ruli: [  59   95  -95 -103  -80   16   43  -81 -106   -8]
Gim: [ 68 -25   3 -41   8  59  67  46 -41 -40]
fabed: [  9 -52 -45  63 -38 -11 -11   3  99  34]
dasos: [-26  -8  56  11  51   1  -8 -19 -22 -31]
gone Gim: [ 67  46 -41 -25   3  59   8  68 -41] | [-40]
gone ruli: [  -8   16   95 -106  -95 -103  -81   43   59] | [-80]

zuziz: [ -9 -67 -48 -17  -9  57 -65   7 -16 -32 -10  28  -3 -18]
pup: [-25   9 -10 -26 -25   5   8 -28 -20   9   4  -2   9  15]
ren: [ 83 -29 -39 -40  -8  54  -3  23 -27  25  30 -15  -2  48]
lufek: [  4 -13 -20 -36  -6  27   0  12 -16  15  21  -4   3  37]
gone ren: [ 48  -8  83  25  -3 -27  30 -15  -2 -40  54 -29  23] | [-39]
gone zuziz: [-67 -65  28 -18 -32  -9 -10 -48 -16  57  -9   7  -3] | [-17]
gone pup: [  4   9 -25  15 -28  -2   9   9 -25   5 -10 -20   8] | [-26]
gone pup: [-20 -28 -25  -2   5   4  15 -25   8   9   9   9 -10] | [-26]
gone lufek: [-13   4  15  37  12 -20  -4  -6  27 -16 -36   0  21] | [3]
gone zuziz: [ -9 -48  -9 -10   7  -3 -67  28 -18  57 -32 -17 -65] | [-16]

Fot: [-21  25 -23 -19  16 -20  18 -21 -34 -11 -39  23 -28 -36 -24 -32  24 -26
   0  13  23 -25]
kan: [ -8 -22 -20 -26  -6  -7 -16 -10   5   0  -6 -21   3 -51   1 -16 -38  -8
 -39  20  -3 -22]
dipe: [ 34 -63 -10 -21 -61 -12 -56  54 -35 -21  48 -76 -54  50 -63   6 -72 -44
 -61 -32  47  71]
kolo: [ 41 -25 -22  -3  15 -21  20 -22 -32 -25 -26 -38 -28   2 -26 -36   6 -27
 -36 -16  -8 -15]
fol: [ 64 -25 -30  12  34 -16  43 -35 -57 -12 -57 -45 -48  -6 -44 -46  28 -45
 -45   5   6 -32]
Gelok: [ 62 -21  -8  33  38   1  44 -43 -61   5 -66 -42 -51   6 -47 -35  33 -46
 -25   4  16 -37]
Tefis: [ 22 -43   7   0 -35   7 -35  24   4   4  31 -41  -6  31 -12  16 -47   7
 -24 -23 -45  32]
Kizo: [-30 -42  84  81 -43  89 -41 -47  -4  84 -27 -39  -3  62  -9  76 -11   0
  56 -50 -24 -24]
Bom: [ 22  21   7   0  58   7 -35  24   4   4  31 -41  -6  31 -12  16 -47   7
 -24 -23 -45  32]
Tudir: [ 34 -63 -10 -21 -61 -12 -56  54 -35 -21  48 -76   2   1  -2  31  32  -6
  11 -34 -13 -53]
kida: [ 54 -27 -61 -11  33 -32  36 -38 -40 -30 -46 -40 -33 -25 -28 -60  10 -29
 -52  -4   2 -35]
gone Tudir: [-21  32 -61 -63 -35  -6 -56  -2  48   2 -34 -53  11 -12  34 -76  54 -13
 -10 -21   1] | [31]
gone Gelok: [-51   4 -42 -25  33 -47 -43 -35  16   6 -61 -37  33   1 -21   5 -66  38
 -46  62  -8] | [44]
gone dipe: [ 47 -12 -63 -44 -21 -61  54   6  71 -21  50 -10 -32 -54 -56 -61 -63  34
 -35 -72 -76] | [48]
gone Tudir: [-61  34  -2  54  32 -53 -13   2 -21 -76  -6  48  11 -12  31 -10 -34 -56
 -35   1 -21] | [-63]
gone kida: [-25 -11  -4  33  36 -33 -35 -40 -40  54 -61 -30  10 -28 -27 -38   2 -29
 -32 -52 -46] | [-60]

ker: [-39   0  51 -71  44]
tur: [  9   1  10  28 -99]
kur: [-52 -19  34  28 -22]
fusug: [  35    8   11   10 -104]
zirib: [-59  39  40  -5  96]
Vuk: [39  2 40 -6 31]
gone ker: [-39   0  44  51] | [-71]
gone Vuk: [40 31  2 -6] | [39]
gone zirib: [ 96  39  -5 -59] | [40]
gone zirib: [-59  96  -5  40] | [39]

rufe: [ 23 -29 -19 -31  16]
Sanaz: [-24   5  28  -5 -28]
Goz: [-78  50  52  53 -72]
nazog: [ 17 -35  12 -42  -3]
vurof: [ 18 -13 -44 -22  32]
tagud: [ 32 -37  -5  13   0]
rafov: [  1 -15   4 -10  -9]
gone Goz: [-78 -72  53  50] | [52]
gone tagud: [-5  0 32 13] | [-37]

bapo: [-48 -73  -7 -83 -90 -29  27  75 -53  54  75  12 -82  -2]
meto: [ 59   0  70  66  31   1 -69   1 -63   0  -6   0  -8 -93]
vitef: [ 21  81   0  -6   0 -24   0  -5  57  14  -5 103 -70  48]
gone vitef: [ 81  -6   0  48 103   0  14   0 -24  57 -70  -5  -5] | [21]
gone bapo: [ 54  -2 -73 -48  12  75 -82  75 -90  -7 -83  27 -29] | [-53]
gone meto: [ -6   1  59  31   0   0  66  -8 -93   0   1 -63 -69] | [70]

gigeb: [ 24  18   2  37  30  -7  12   0  31 -22   2  10 -16  -3 -21 -19 -16  -6
 -42 -40 -37  21 -13  49  -7 -63  28  12 -39 -24 -37 -69  27  -7  16  10
 -46 -34  17   5 -39 -38  -9 -33  19  -6]
zup: [-33 -11  45   1  19  -9 -15  23 -18   4  76  48  -2 -16 -28  57 -15 -28
 -18  22   8 -27  -2  15 -17  19   2  -9  16  20 -22 -42  47   9  25  61
 -22 -17  36  58  35 -16  42 -44 -53   6]
Lepob: [ -5  17  19 -16  14  -3  17  16  23  24  55  -1 -36   4 -15  -3 -26   7
  -2   6 -31  -1 -37  63  -1 -17  -8 -56  -7 -24 -27 -12  14   3  -8  14
 -27  -4  17 -11 -15  36  50  19   7  64]
Gef: [-33 -11  45   1  19  -9 -15  23 -18   4  76  48  -2 -16 -28  57 -15 -28
 -18  22   8 -27  -2  15 -17  19  -1   7  13 -26 -40  16  29 -16  12  44
 -25 -47  13   6  38  30  33  -7 -34  18]
Sivu: [-32  -4  50   5  44 -17 -23  21 -20 -30  60  47   2 -18 -21  71  -4 -28
 -24  27  15 -12  14   1 -29  35   7  11  31 -28 -39  18  15 -29  19  30
 -16 -32  13  -6  25  18   5 -23 -35  13]
Pesu: [-12  -6  27  22  -9  -9   2  -3 -20  21  23  35   2 -28 -18  34 -10 -21
 -39  20  -6 -63   3   6  13   3  -1  62   1  10 -24 -15  74  -9  -2  49
 -51 -48  19  40  21  -6  15  20 -31  10]
Repa: [ -6  20 -12  17   3  -4  22   1  23  13 -17   2  -2 -40   7   2  -4  -8
 -37  11 -29  -5   5  17 -25 -28 -13  90 -42   4  -5 -69  66 -23  18  20
 -41 -41  19  25 -32 -11   0   5  10 -19]
Lufin: [-13   2  54  16  46 -26  40   3 -27 -56  28  41  -3 -11 -19  70   8 -23
 -37  31   7 -23  24  -5 -10  41  23  14  47 -17 -40  15  19 -28   7  18
 -25 -22  15  -4   6  -7 -28 -14 -34  21]
gone Lepob: [ 17 -26 -37  -1  -1 -11  16  24  14 -27   3  -8  17   6   7 -24  -1  -3
  -4  23  -8  63 -12 -15  55  19  -7  50  17 -31  19  14   4   7  14 -16
  -5 -36  64  -3 -56  -2  36 -15 -27] | [-17]
gone Repa: [ -5 -11   2  -8  13 -40 -28 -32  -6  -4 -37  22   0 -29  18   2  25 -13
  -4 -23   5 -17  23  -2   3  20 -41   5  -5  10 -25  66   1 -12 -69   4
  11 -41  17 -42  19  17 -19   7  20] | [90]
gone Gef: [ 13  19  -9  19  48   1  -1  38  13  -7  23  15 -15 -18 -11  45  16   4
 -25 -28 -16 -18  -2  12 -26  29 -16  57 -34  33  18 -28 -17  30 -47 -27
 -33 -40  22   8 -15  -2  76   7  44] | [6]
gone Lepob: [-37  -1   4  -5  14  17 -15  -3  23  14 -27 -31 -56   6  36  -1 -11   7
  -8  64 -16  19  24  16  50  19 -36 -15  -4  -3  17   3  -1  55  14 -17
  63   7  -2  -8  17 -24 -12 -26 -27] | [-7]
gone Lufin: [  7 -17 -28 -19 -13  18 -56 -23 -34 -10  21  41   8 -22   3   2   6 -37
  16  23  70  40  24 -11 -26  14  54  15  15 -23  -7  -5 -25   7  -4 -27
  19  28  46  47  -3  41 -28 -40 -14] | [31]

gemu: [ 25 -72  27  34   3   9  36  -9 -14  31  48 -12  65  -4]
pudit: [ 56 -44  18  42 -34  14  36  38 -45 -11  44 -42   5 -40]
tuvip: [-37 -71  13 -62  47 -10  43 -39 -59 -17  -4 -20  42  -1]
kipi: [ 56 -44  18  42 -34  14   4  38 -45 -11  44 -40   3  16]
bedos: [-30 -36  66 -36  -2 -68  34 -45 -40 -45 -22 -41   1  15]
rigaz: [ 10 -56  13 -14 -35  21  14  75 -59 -23  24 -18   0 -39]
gone kipi: [-44  42  44 -40 -34 -11  56  14 -45  18  16  38   4] | [3]
gone pudit: [ 42  44  38  36 -40   5 -45 -42 -11  14 -34  18  56] | [-44]

Bolo: [  1  10  16 -58   9 -24]
lef: [-64  -9  34 -55  37 -63]
delot: [  8 -17   7   1   4  24]
tem: [ -3  -9 -92 -56 -55  28]
gone tem: [ -9  28 -56 -92  -3] | [-55]
gone lef: [ 37  34  -9 -63 -55] | [-64]
gone tem: [-55  -3  28  -9 -56] | [-92]

pekud: [-10   1  57   0  -1   2 -13 -13  -1   5  -3 -11   2   2  -1 -33  18   1
 -77 -12  -3   0   4  11   1  -2  14  -6 -18  30  -1   4   4   4   3   4
 -14  -2  -1  -1   3   8  -9]
Zodus: [ 17   7  22   8   3   4  55  35   2   2   7 -72  22  -3   1  28   0   6
 -35 -30   7 -29  -3 -25   0 -10  27 -18  48 -48  -7 -28  -5  -4   0   4
 -27 -24  -1   1   3  10 -10]
Gadak: [ 17   7  22   8   3   4  55  35   2   2   7 -72   1  -3   1  28   0   6
 -35 -12   7 -29  -3 -25   0 -10  27 -18   2 -48  -7 -28  -5  -4   0   4
 -14  -2  -7 -13   2   6  -9]
gone Gadak: [ -5   2  -7 -29   6   0   7   3  -4   4  55  -7  -2 -72 -18  28 -12 -35
 -25  27 -10 -28   0   1  -9   6 -13  22  35   2   7   1  -3   7   2   8
   2  -3  17 -48   0   4] | [-14]
gone Gadak: [-12 -35   0   1   2   7  -4 -10   7  35  -3 -28   6   8 -14   6  -5   2
  -7   2   2   7  28 -25   4 -48  -3   0 -72  27 -13  -9  17  -2   0  22
 -29  -7   3   4   1 -18] | [55]
gone pekud: [ 11 -10  -3  -1   8   2 -14  -2   1   4 -12 -13  18   0  -1   0   1  -1
   2   3  -6   2   5  -9 -11   4   3  -2 -13   4  -1  -1  14 -77  30  -1
   1 -33   4 -18   4  -3] | [57]
gone pekud: [  2 -33  18   2   3   4   4  -1  -2  -1   4   1   1 -12 -18   1  -9  -3
   4  -2   2   3  30  -1 -10 -77  -3  -1   0 -11  57 -14  -6  -1 -13  11
  14   0   4  -1 -13   5] | [8]
gone pekud: [-77   5   1  57  -3 -13  -2 -14   4  -1 -33 -12   2   3   4 -18   1  11
 -13   1   4   4  -1  -1   4  -1   0 -10  -3   8   3   2  18  -1  -9  30
   0  -6  -1   2  14  -2] | [-11]
gone pekud: [-33  -2  -1   4  18  57 -11  -2   0   5  -3  -1   4   2 -10   2   0  11
  -1   1   8  14   4  -6   3  -1   3   4  -1 -13 -14   2  -1 -77  -3   4
 -12  -9  30 -13   1   1] | [-18]
gone Gadak: [-25 -48  -9 -28  22   0   1  35  55  17  -2  28 -29  -5 -10   7   1   7
   3   0  -4   4   2  -7   8   7   2   0   4  -7   2 -18   2 -35  27  -3
 -72  -3 -12   6   6 -14] | [-13]

Vas: [  1  -6  -4  -6 -26  17  -2]
sel: [ 2  0  0 -1 14  8  6]
Nali: [ 2 13  0 -1 14  8  6]
gapa: [  7  12   5  10 -30   5 -31]
kek: [  2  -7  -7  -8  -6  35 -20]
gone Nali: [ 6 -1 14  8  2  0] | [13]
gone Nali: [13  2 -1  6  0  8] | [14]
gone gapa: [  5  12   7 -31   5  10] | [-30]

vitun: [-40  73  48 -43  56  57  51 -96  17  -9   2 -19 -67  -7]
ped: [  7 -88 -85 -57 -78  60 -82 -12 -96 -17  10 -38   8 -46]
Gufen: [-39  35  21  48  36  -2  32   1  49   8  10 -16  -3 -44]
Vara: [-37  17 -38 -47 -14 -70  -7  -2  -3  -3 -46  55  41  50]
muguk: [  8  18 -24 -20  11  -9  -7  23  -5 -24  15  14 -61   7]
Lur: [  8  -1  -4 -20  11  -9  -7  23  -5 -24  15  14 -61   7]
gos: [-23  12 -24 -45 -32  33 -10 -46 -10  24  22 -60 -81 -44]
gone Lur: [ -9  23 -24  15   8 -61  -7 -20  14  -5  -4   7  -1] | [11]
gone vitun: [ -7  73  17 -67  48 -40 -43 -96  56  -9  51  57   2] | [-19]
gone Lur: [ -4  -7 -24  11  -9  -1 -61   8  14  15  23   7 -20] | [-5]

gan: [-64 -31 -30  19]
pab: [  41 -103   42  -32]
Korev: [  88 -103   37  -32]
bupe: [ 88 -82  51 -29]
rof: [ 28 -27 -28  -7]
gone gan: [ 19 -31 -64] | [-30]
gone rof: [-28  -7  28] | [-27]
gone pab: [ -32 -103   41] | [42]
gone pab: [  41  -32 -103] | [42]

bopum: [ -3 -34 -60 -27 -72   2  28   3]
nekib: [ -1  81  14  -5   2  13 -12 -13]
tanaz: [ 11  32 -14   4 -52  12   3  29]
loke: [ -8 -16 -30 -14 -13   2   5  -3]
Sozu: [ -5   7   4  -5 -17 -13  28   6]
tigav: [ -8 -16 -30 -14 -17 -15   5  -3]
zaz: [16 95 55 44 -4  2 55 45]
gone loke: [-30   5  -8 -13 -16  -3   2] | [-14]
gone nekib: [ -5  -1 -12 -13  13  14  81] | [2]
gone tanaz: [ 12 -52  32   3  11 -14  29] | [4]
gone tigav: [-15  -8 -30  -3 -16   5 -17] | [-14]
gone nekib: [ 13  81  14  -1  -5 -13   2] | [-12]

lis: [  5  68  76 -33  -2   7 -10  68 -15]
peba: [-14  49   8 -13   7 -11 -76  50 -12]
desu: [ -9  68  76 -33  -2   7 -10  68 -15]
gone peba: [-76   7 -12 -13 -14   8 -11  49] | [50]
gone peba: [-12 -14  50 -11  49 -76   7 -13] | [8]
gone peba: [ 50 -14   8   7 -11 -76  49 -12] | [-13]
gone peba: [  7 -76  50  49 -12 -14 -11   8] | [-13]

kubur: [ 20 -23   4 -17   3 -20  16 -20 -20  24   6]
Rebe: [ 4 -5  9 -9 12 -2  9 83 -5 -4 -2]
Nutu: [ 20 -23   4 -17   3 -20  16 -20 -20  24  -2]
Dufof: [ 20 -23   4 -17   3 -17  16 -20 -20  24  -2]
gone Nutu: [-23   4 -20 -20  24 -17 -20  -2  20   3] | [16]
gone kubur: [  3 -20  24 -20 -17  20 -20 -23  16   4] | [6]
gone Rebe: [12 -2 -5  9  4  9 -9 83 -2 -5] | [-4]

lefu: [ 1  0  0 -1]
katig: [-13 -12 -12 -52]
gogu: [ -3 -15  51  -4]
fuvuk: [-2  1 -1  1]
mada: [ 18 -84  29   2]
soz: [-1 -4  0 -3]
tanu: [ 66 -47 -19 -46]
gone gogu: [ 51 -15  -3] | [-4]
gone mada: [ 2 18 29] | [-84]
gone katig: [-12 -52 -12] | [-13]
gone gogu: [ -3  51 -15] | [-4]
gone mada: [  2  29 -84] | [18]
gone soz: [ 0 -1 -4] | [-3]
gone tanu: [-19 -46 -47] | [66]

